X =
[[ 37.2  12.3  37.2  31.1  58.2 -56.1  48.9 -16.7]
 [-12.8 -49.5  -3.1 -35.1  20.2 -71.1 -42.7  31.9]
 [  6.6 -22.9  45.9 -55.3  18.2 -49.7  48.7  -2.6]
 [ 59.2 -30.0   8.3 -20.9  24.4 -13.7  13.7  31.9]
 [ 56.4  57.9  47.2 -16.8  54.0  56.8  56.6  38.3]
 [ -9.9  72.8  16.3 -74.8  61.0  13.3 -40.0  46.0]]
Indices start at 1.
(1, 1): 37.2
(4, 3): 8.3
(5, 6): 56.8
(1, 3): 37.2
(5, 3): 47.2
(3, 5): 18.2
(6, 3): 16.3
(2, 8): 31.9
(1, 2): 12.3
(6, 8): 46.0
(1, 8): -16.7
(2, 4): -35.1
(2, 7): -42.7
(3, 8): -2.6
(2, 5): 20.2
(5, 8): 38.3
(6, 4): -74.8
(4, 2): -30.0
(4, 5): 24.4
(1, 7): 48.9
(5, 4): -16.8
(2, 2): -49.5
(6, 6): 13.3
(5, 1): 56.4
(6, 2): 72.8
(5, 7): 56.6
(5, 2): 57.9
(3, 3): 45.9

x =
[[ 17.0 -15.4   2.0  15.8  31.8 -14.6  27.0 -16.8 -21.7  22.8   4.2 -27.2
   -8.8 -20.1]
 [  4.8  -1.8  15.1   5.9 -13.2  19.6  -3.1  -9.7  27.5  -0.8 -17.0  28.9
   -9.0  -2.9]
 [  5.3   0.0  -5.4   5.8  23.0 -12.6  10.2  -5.7  -8.6   9.5  -9.8 -11.6
  -19.8  -5.8]
 [-40.8  43.2 -43.0 -38.7  -9.6 -23.3 -42.4  47.9  -9.5 -37.1  -3.5  -4.2
   -5.3  44.6]
 [ -5.1   8.6   7.0  -3.3 -19.6  17.7 -14.9   1.3  29.6 -10.9 -19.2  32.8
   -9.5   8.2]
 [-58.3  68.5 -66.8 -53.9  -0.4 -39.7 -60.1  66.9 -10.1 -51.2 -23.0  -3.6
  -31.3  64.8]]
Rows and columns are counted from 1.
row 1 col 1 -> 17.0
row 4 col 8 -> 47.9
row 2 col 8 -> -9.7
row 1 col 14 -> -20.1
row 2 col 9 -> 27.5
row 4 col 2 -> 43.2
row 6 col 3 -> -66.8
row 1 col 5 -> 31.8
row 3 col 14 -> -5.8
row 3 col 2 -> 0.0
row 2 col 13 -> -9.0
row 3 col 7 -> 10.2
row 1 col 8 -> -16.8
row 6 col 11 -> -23.0
row 4 col 7 -> -42.4
row 5 col 2 -> 8.6
row 4 col 11 -> -3.5
row 4 col 10 -> -37.1
row 2 col 12 -> 28.9
row 5 col 11 -> -19.2
row 1 col 4 -> 15.8
row 5 col 14 -> 8.2
row 4 col 3 -> -43.0
row 1 col 2 -> -15.4
row 6 col 6 -> -39.7
row 2 col 5 -> -13.2
row 6 col 10 -> -51.2
row 6 col 4 -> -53.9

W =
array([[-25.6,  32.0, -15.4,  -4.2, -63.4, -36.7,  32.5],
       [-42.5,  48.0, -33.9,  49.6, -15.6,  51.0, -53.8],
       [-22.6,  51.2,  -6.3,  85.3, -55.7, -64.7,   1.8],
       [ 13.7, -24.8,  69.8, -54.5,  22.5,  33.9,  52.0],
       [-31.3,  27.5, -40.2,  -0.6, -32.8,  50.0, -39.8],
       [-16.9, -44.5, -10.6,  39.7, -17.7,  -7.1,  11.2],
       [-25.3,  47.5,  -9.9,  10.7, -11.2,   9.5,  -8.1],
       [ 32.6, -58.7, -35.3, -25.7,  19.2, -28.6,  -3.4],
       [-12.8,  42.9, -15.7,   4.4,  15.0,  34.7, -41.0]])
Rows and columns are counted from 1.
row 1 col 1: -25.6
row 9 col 4: 4.4
row 8 col 3: -35.3
row 2 col 1: -42.5
row 4 col 2: -24.8
row 6 col 1: -16.9
row 7 col 2: 47.5
row 6 col 7: 11.2
row 6 col 2: -44.5
row 7 col 3: -9.9
row 1 col 7: 32.5
row 7 col 1: -25.3
row 7 col 5: -11.2
row 5 col 3: -40.2
row 3 col 1: -22.6
row 3 col 5: -55.7
row 9 col 5: 15.0
row 8 col 5: 19.2
row 4 col 5: 22.5
row 4 col 3: 69.8
row 3 col 2: 51.2
row 2 col 5: -15.6
row 5 col 5: -32.8
row 2 col 6: 51.0
row 2 col 3: -33.9
row 9 col 7: -41.0
row 8 col 7: -3.4
row 7 col 7: -8.1
row 3 col 7: 1.8
row 3 col 3: -6.3
row 2 col 2: 48.0
row 2 col 7: -53.8
row 7 col 4: 10.7
row 1 col 4: -4.2

B = ((29.3, 4.8, 2.7, -10.2, -15.3, -5.5, -14.3, -17.9, 10.4, 15.5, 16.5, -5.8, 7.3), (47.8, -0.1, 10.8, 4.7, -19.1, -1.7, -24.9, -4.1, 2.5, 29.6, 43.4, -43.4, 7.7), (30.0, -8.4, 23.6, 3.7, 4.1, 19.6, -6.6, 2.3, -12.3, 1.3, 31.5, -44.6, -22.3), (44.9, 3.7, 8.6, -9.0, -19.3, -3.1, -21.1, -19.0, 9.5, 22.4, 30.9, -21.8, 5.8), (-1.2, 15.3, -29.1, -5.7, -27.0, -35.2, -13.8, -13.0, 25.7, 26.6, -11.5, 36.6, 45.0), (3.3, 9.9, -26.9, 16.3, -27.9, -34.6, -20.6, 10.7, 15.6, 39.4, 8.3, 3.4, 50.1), (-0.8, 13.1, -38.2, 24.0, -36.2, -47.4, -26.1, 17.4, 20.3, 51.9, 8.0, 6.8, 68.6), (-9.5, 9.3, -11.6, -22.0, -5.0, -10.6, 4.8, -24.7, 16.3, -7.0, -25.8, 45.2, 7.7), (0.4, -14.8, 11.4, 41.9, 10.2, 12.5, -3.9, 48.7, -27.2, 10.1, 32.6, -65.6, -6.2), (7.8, 10.1, -2.6, -35.2, -6.9, -4.5, 2.1, -41.3, 19.5, -9.3, -19.5, 43.7, -2.1), (32.8, -0.1, 20.8, -25.9, 0.0, 16.2, -2.9, -31.7, 3.5, -8.9, 12.0, -5.1, -24.9), (15.0, 0.4, 20.5, -37.8, 10.8, 21.7, 10.9, -40.4, 3.9, -29.1, -10.6, 20.5, -36.8))
Rows and columns are counted from 1.
(1, 1) => 29.3
(11, 13) => -24.9
(2, 13) => 7.7
(3, 10) => 1.3
(8, 10) => -7.0
(10, 2) => 10.1
(1, 13) => 7.3
(9, 13) => -6.2
(8, 8) => -24.7
(3, 2) => -8.4
(3, 5) => 4.1
(10, 8) => -41.3
(10, 12) => 43.7
(1, 6) => -5.5
(3, 11) => 31.5
(9, 8) => 48.7
(3, 3) => 23.6
(12, 9) => 3.9
(2, 2) => -0.1
(1, 3) => 2.7
(7, 8) => 17.4
(12, 12) => 20.5
(2, 12) => -43.4
(4, 13) => 5.8
(2, 7) => -24.9
(5, 5) => -27.0
(8, 1) => -9.5
(9, 7) => -3.9
(11, 10) => -8.9
(8, 6) => -10.6
(8, 12) => 45.2
(1, 12) => -5.8
(11, 7) => -2.9

M =
  7.5   18.4  -45.7  -32.0   23.5
 23.4   20.7  -35.9  -44.8   37.4
 15.3  -60.4   17.2  -10.8   16.9
 21.8   25.9    2.0   22.0   -8.5
-27.0  -30.6  -26.5    6.0  -21.6
 31.7  -41.0  -10.2  -13.4   -1.3
 14.1  -30.2  -33.2   -3.5   -0.1
 14.5   10.6   10.8   22.3  -14.2
-16.2    4.3   64.7  -41.4  -18.5
 -6.6   29.9   -9.5  -33.3   11.9
-12.9  -13.9    1.2   15.5  -25.9
-26.3    3.1   24.3   15.8  -16.3
Rows and columns are counted from 1.
(1, 1): 7.5
(1, 4): -32.0
(7, 1): 14.1
(8, 1): 14.5
(2, 2): 20.7
(2, 5): 37.4
(7, 4): -3.5
(5, 1): -27.0
(1, 2): 18.4
(3, 4): -10.8
(9, 5): -18.5
(12, 5): -16.3
(7, 3): -33.2
(10, 2): 29.9
(4, 5): -8.5
(3, 1): 15.3
(4, 2): 25.9
(6, 1): 31.7
(5, 2): -30.6
(6, 5): -1.3
(8, 4): 22.3
(9, 3): 64.7
(12, 2): 3.1
(11, 4): 15.5
(10, 3): -9.5
(7, 5): -0.1
(3, 2): -60.4
(5, 4): 6.0
